Below is a small trained network, with its code and all its weights. Each question gives an input and a target symbol and asks what happens when units are switched off, that is, made to give their printed mean instead of their output.

import numpy as np


def w(rows, s, z=0):
    codes = np.array(rows[::2]) - 128.0
    scale = np.full(codes.shape[1], s)
    scale[-1] = z or s
    return codes * scale


def norm(h):
    return h / np.sqrt((h * h).mean(-1, keepdims=True) + 1e-5)


def f(y):
    return y / 2 * (1 + np.tanh(0.7978845608 * (y + 0.044715 * y**3)))


def softmax(a):
    e = np.exp(a - a.max(-1, keepdims=True))
    return e / e.sum(-1, keepdims=True)


def log_softmax(a):
    a = a - a.max(-1, keepdims=True)
    return a - np.log(np.exp(a).sum(-1, keepdims=True))


def net(x, mask):
    ids = ['αγελτψω'.index(c) for c in x.split()]
    T = len(ids)
    res = E[ids] + P[:T]
    r = norm(res)
    for j in range(3):
        rows = slice(3 * j, 3 * j + 3)
        q, k, v = (r @ M[0][rows].T for M in (Q, K, V))
        z = softmax(np.where(np.tri(T) > 0, q @ k.T / 3**0.5, -1e9)) @ v
        o = O[0][rows]
        res = res + np.where(mask[j], z, o[:, -1]) @ o[:, :-1]
    y = f(norm(res) @ A[0][:, :-1].T + A[0][:, -1])
    res = res + np.where(mask[3:11], y, B[0][:, -1]) @ B[0][:, :-1]
    return log_softmax(norm(res)[-1] @ U[:, :-1].T + U[:, -1])


Q, K, V, O, A, B = {}, {}, {}, {}, {}, {}
E = w([
[141,97,252],'α',
[138,101,224],'γ',
[129,191,155],'ε',
[154,105,218],'λ',
[180,106,23],'τ',
[212,160,169],'ψ',
[209,219,109],'ω',
],0.011)
P = w([
[105,254,198],'0',
[97,203,165],'1',
[91,178,151],'2',
[86,156,135],'3',
[84,135,135],'4',
[76,123,123],'5',
[159,118,160],'6',
[62,87,98],'7',
[174,143,185],'8',
],0.0084)
Q[0] = w([
[210,56,216],'H1',
[128,111,73],'H1',
[124,248,12],'H1',
[136,169,231],'H2',
[118,59,50],'H2',
[112,33,34],'H2',
[179,122,55],'H3',
[136,94,90],'H3',
[124,218,214],'H3',
],0.016)
K[0] = w([
[41,210,138],'H1',
[188,165,94],'H1',
[252,60,157],'H1',
[44,118,121],'H2',
[200,159,147],'H2',
[209,173,156],'H2',
[46,127,110],'H3',
[96,158,126],'H3',
[189,47,130],'H3',
],0.019)
V[0] = w([
[77,185,149],'H1',
[125,125,110],'H1',
[95,147,70],'H1',
[176,206,98],'H2',
[2,149,89],'H2',
[84,128,170],'H2',
[216,148,143],'H3',
[233,47,146],'H3',
[152,122,93],'H3',
],0.022)
O[0] = w([
[154,206,170,250],'H1',
[148,101,135,101],'H1',
[200,78,159,88],'H1',
[162,35,93,190],'H2',
[239,140,236,160],'H2',
[187,181,118,196],'H2',
[121,112,42,238],'H3',
[3,115,28,128],'H3',
[109,67,116,86],'H3',
],0.019,0.012)
A[0] = w([
[103,163,148,130],'N1',
[10,180,231,168],'N2',
[59,30,175,110],'N3',
[57,155,137,47],'N4',
[114,134,152,4],'N5',
[124,69,155,38],'N6',
[125,217,112,160],'N7',
[10,186,209,187],'N8',
],0.014,0.0034)
B[0] = w([
[102,133,146,150],'N1',
[145,7,165,168],'N2',
[82,74,119,133],'N3',
[104,175,113,138],'N4',
[116,201,170,112],'N5',
[60,167,152,124],'N6',
[36,135,161,255],'N7',
[106,5,93,180],'N8',
],0.024,0.0091)
U = w([
[119,80,118,109],'α',
[104,131,127,35],'γ',
[179,165,136,253],'ε',
[102,133,108,40],'λ',
[150,98,84,133],'τ',
[132,169,4,73],'ψ',
[123,136,87,78],'ω',
],0.012,0.0028)

Each question gives the input, a string of symbols that net reads in full, and the target symbol t.
The units are the heads (3 rows each of Q, K, V and O) and the neurons (one row each of A and B). Each row of codes is followed by its name. A weight is (code - 128) times the scale printed after its matrix; where a second scale follows, it is the last column's (O, A, B and U).
mask holds one flag per unit, heads first, then neurons. A switched-off unit (its flag False) gives its mean, the last column of its rows in O or B, instead of its output. The means were averaged over made-up inputs and are rounded, as every weight is.
A unit's drop is (log p(t) with every unit on - log p(t) with that unit switched off) / (log p(t) with every unit on - log p(t) with every unit switched off).
The circuit of an input: a set's keep is (log p(t) with only the set's units on - log p(t) with every unit switched off) / (log p(t) with every unit on - log p(t) with every unit switched off). Starting from all 11 units, units are removed one at a time, each time the one whose removal leaves the highest keep (on an exact tie, the one counted first), for as long as the keep stays at least 0.8.
circuit, biggest first: the units of the circuit, biggest drop first
top k neurons: the k neurons with the biggest drops, biggest first
heads that matter: for each layer, one digit per head in row order, 1 if its drop is at least 0.15 and else 0, layers parted by /
drop of u: that unit's drop, to one decimal
input ε γ ε ε, target ε: circuit, biggest first => [H2]
input λ ε τ ψ ε ψ ε, target ψ: circuit, biggest first => [H3; N8]
input ε ε τ τ ε τ ε λ, target ε: heads that matter => 100
input ψ ω ε ε τ ψ γ, target ψ: top 2 neurons => [N2; N7]
input ε ψ γ ψ ψ ε τ ε, target τ: circuit, biggest first => [H1; H3; H2]
input ε ψ ε τ ω, target α: heads that matter => 011
input γ ψ ε ε ε α, target ε: heads that matter => 100
input ω τ γ ε ε ε α ψ λ, target ψ: heads that matter => 001
input λ ε ψ ε ψ ε ε ψ, target ε: heads that matter => 110
input ε ψ ψ, target ψ: heads that matter => 011
input γ ε ε ψ ε ε ε ω, target ε: heads that matter => 001
input ψ γ α ε ε ε τ, target ε: heads that matter => 001
input ε γ γ ε τ ψ, target α: heads that matter => 111
input ε ε ε λ τ λ ε, target α: heads that matter => 000
input ε ε ε ψ ε ψ ω τ ε, target α: circuit, biggest first => [H2; N2]
input τ ε ε ε λ, target ε: circuit, biggest first => [H1]
input ω ψ τ α ω λ λ ψ α, target ψ: drop of H2 => -0.1
input τ ε λ ω λ ψ ψ, target ψ: drop of H3 => 0.4
input ψ γ λ ε γ τ ψ ψ λ, target ψ: drop of H3 => 1.0
